Below are the code and all the weights of a small trained network. Each question names an input and a class and asks about switching units off, where a switched-off unit gives its printed mean instead of its output.

import numpy as np


def w(rows, s, z=0):
    codes = np.array(rows[::2]) - 128.0
    scale = np.full(codes.shape[1], s)
    scale[-1] = z or s
    return codes * scale


def f(y):
    return np.maximum(y, 0)


def log_softmax(a):
    a = a - a.max(-1, keepdims=True)
    return a - np.log(np.exp(a).sum(-1, keepdims=True))


def net(x, mask):
    res = np.array(x, float).reshape(1, 8) / 4 @ E
    y = f(res @ A[0][:, :-1].T + A[0][:, -1])
    res = res + np.where(mask, y, B[0][:, -1]) @ B[0][:, :-1]
    return log_softmax(res[-1] @ U[:, :-1].T + U[:, -1])


A, B = {}, {}
E = w([
[130,130,128,129,124],'x0',
[175,65,65,210,58],'x1',
[60,134,145,119,62],'x2',
[90,164,2,106,134],'x3',
[145,61,111,48,114],'x4',
[127,126,129,128,129],'x5',
[126,126,129,128,129],'x6',
[124,125,128,128,131],'x7',
],0.0092)
A[0] = w([
[89,203,159,207,161,71],'N0',
[164,93,121,172,56,59],'N1',
[140,183,134,227,112,173],'N2',
[128,75,179,155,146,39],'N3',
[99,182,131,211,169,33],'N4',
[157,182,123,171,92,1],'N5',
[79,234,191,16,183,12],'N6',
[162,70,106,155,83,195],'N7',
[137,130,122,85,75,172],'N8',
[125,68,122,87,136,35],'N9',
[137,75,105,182,162,104],'N10',
[152,101,94,181,81,51],'N11',
[175,104,199,147,79,64],'N12',
[200,175,149,126,111,180],'N13',
[113,58,109,73,153,75],'N14',
[104,128,41,120,126,85],'N15',
[160,95,110,152,209,217],'N16',
[161,25,130,1,126,67],'N17',
[141,66,210,120,114,52],'N18',
[41,160,161,116,28,195],'N19',
[195,120,104,122,228,174],'N20',
[59,134,2,88,158,44],'N21',
[192,131,197,119,42,198],'N22',
[103,126,49,144,94,129],'N23',
[193,73,105,63,49,113],'N24',
[187,64,44,162,84,123],'N25',
[166,84,128,209,3,79],'N26',
[118,150,72,104,142,25],'N27',
[130,61,96,175,92,65],'N28',
],0.0099,0.0089)
B[0] = w([
[213,60,92,152,41,184],'N0',
[181,178,185,85,127,182],'N1',
[170,40,69,126,66,240],'N2',
[166,246,140,201,200,141],'N3',
[245,41,90,157,75,156],'N4',
[243,82,149,100,59,132],'N5',
[209,210,211,52,78,212],'N6',
[79,141,132,78,151,254],'N7',
[91,85,91,130,128,190],'N8',
[254,74,87,177,26,135],'N9',
[111,179,158,80,121,165],'N10',
[158,157,205,64,93,173],'N11',
[140,194,88,224,202,173],'N12',
[104,117,83,157,124,198],'N13',
[236,88,105,177,75,155],'N14',
[153,150,158,236,195,178],'N15',
[24,106,66,72,119,239],'N16',
[202,103,61,165,49,205],'N17',
[169,214,126,218,215,170],'N18',
[16,92,60,115,111,250],'N19',
[9,158,80,87,105,223],'N20',
[184,174,177,204,184,195],'N21',
[52,154,103,190,186,255],'N22',
[78,178,177,202,169,203],'N23',
[157,49,67,181,91,205],'N24',
[125,145,210,77,130,247],'N25',
[162,168,178,58,113,242],'N26',
[152,230,146,218,169,138],'N27',
[167,152,186,49,121,179],'N28',
],0.0083,0.008)
U = w([
[209,169,206,59,116,39],'0',
[175,176,133,247,207,30],'1',
[240,35,81,173,56,32],'2',
[107,104,113,129,137,255],'3',
[64,117,90,117,117,124],'4',
[115,99,123,127,140,246],'5',
[115,95,113,127,144,230],'6',
],0.011,0.0088)

Each question gives the input, the list of numbers given to net, and the class t.
The units are the neurons (one row each of A and B). Each row of codes is followed by its name. A weight is (code - 128) times the scale printed after its matrix; where a second scale follows, it is the last column's (A, B and U).
mask holds one flag per neuron, in row order. A switched-off neuron (its flag False) gives its mean, the last column of its row in B, instead of its output. The means were averaged over made-up inputs and are rounded, as every weight is.
A unit's drop is (log p(t) with every unit on - log p(t) with that unit switched off) / (log p(t) with every unit on - log p(t) with every unit switched off).
The circuit of an input: a set's keep is (log p(t) with only the set's units on - log p(t) with every unit switched off) / (log p(t) with every unit on - log p(t) with every unit switched off). Starting from the 12 units with the biggest drops (on a tie, the unit counted first), units are removed one at a time, each time the one whose removal leaves the highest keep (on an exact tie, the one counted first), for as long as the keep stays at least 0.8.
units of the circuit, in order: the units of the circuit, biggest drop first
unit that matters most: the unit with the biggest drop
top k neurons: the k neurons with the biggest drops, biggest first
drop when u is switched off: that unit's drop, to one decimal
input [-3,-4,6,-6,8,-7,-8,-7], class 2: units of the circuit, in order -> (N17)
input [1,-7,-8,-1,-1,-5,-1,3], class 4: top 2 neurons -> (N20; N16)
input [-5,-5,-3,7,5,1,7,-3], class 1: units of the circuit, in order -> (N21; N15)
input [3,0,5,6,-3,2,5,2], class 1: units of the circuit, in order -> (N21; N15)
input [-6,2,-7,-8,-2,-8,-7,7], class 1: top 3 neurons -> (N12; N18; N3)
input [-6,-7,-1,5,8,8,6,-4], class 2: units of the circuit, in order -> (N17; N14)
input [4,-4,-2,-7,-8,2,7,4], class 2: top 2 neurons -> (N0; N2)
input [3,-3,-7,4,8,-5,-5,-4], class 2: top 2 neurons -> (N17; N14)
input [5,-5,1,3,-8,-4,-7,3], class 2: units of the circuit, in order -> (N0; N4)
input [-5,-4,-8,-3,-7,-5,4,-3], class 4: top 4 neurons -> (N20; N16; N17; N24)
input [2,-2,-3,-8,7,-4,7,4], class 1: units of the circuit, in order -> (N18; N12)
input [4,3,5,-6,-7,-7,-3,-1], class 2: top 2 neurons -> (N2; N0)
input [-2,-4,-7,2,5,-3,5,0], class 4: top 2 neurons -> (N20; N16)
input [-5,-7,1,4,-2,-8,4,1], class 0: units of the circuit, in order -> (N6)
input [7,-8,2,8,-8,-6,1,-3], class 0: top 2 neurons -> (N6; N22)
input [7,4,4,7,2,-6,2,-4], class 1: top 3 neurons -> (N21; N15; N23)
input [0,6,5,-5,-2,-6,-1,6], class 0: top 2 neurons -> (N26; N1)
input [-5,-1,-2,-6,7,-4,3,0], class 2: top 2 neurons -> (N17; N24)
input [-8,-4,-5,-8,0,4,4,-3], class 1: drop when N18 is switched off -> 0.2
input [1,0,-1,-5,-8,-6,-4,-6], class 2: drop when N0 is switched off -> 0.1
input [5,-8,8,5,4,3,-8,5], class 0: drop when N6 is switched off -> 1.7
input [8,8,7,4,-5,1,7,-7], class 0: unit that matters most -> N26
input [8,1,3,0,8,8,6,8], class 2: drop when N7 is switched off -> 0.0
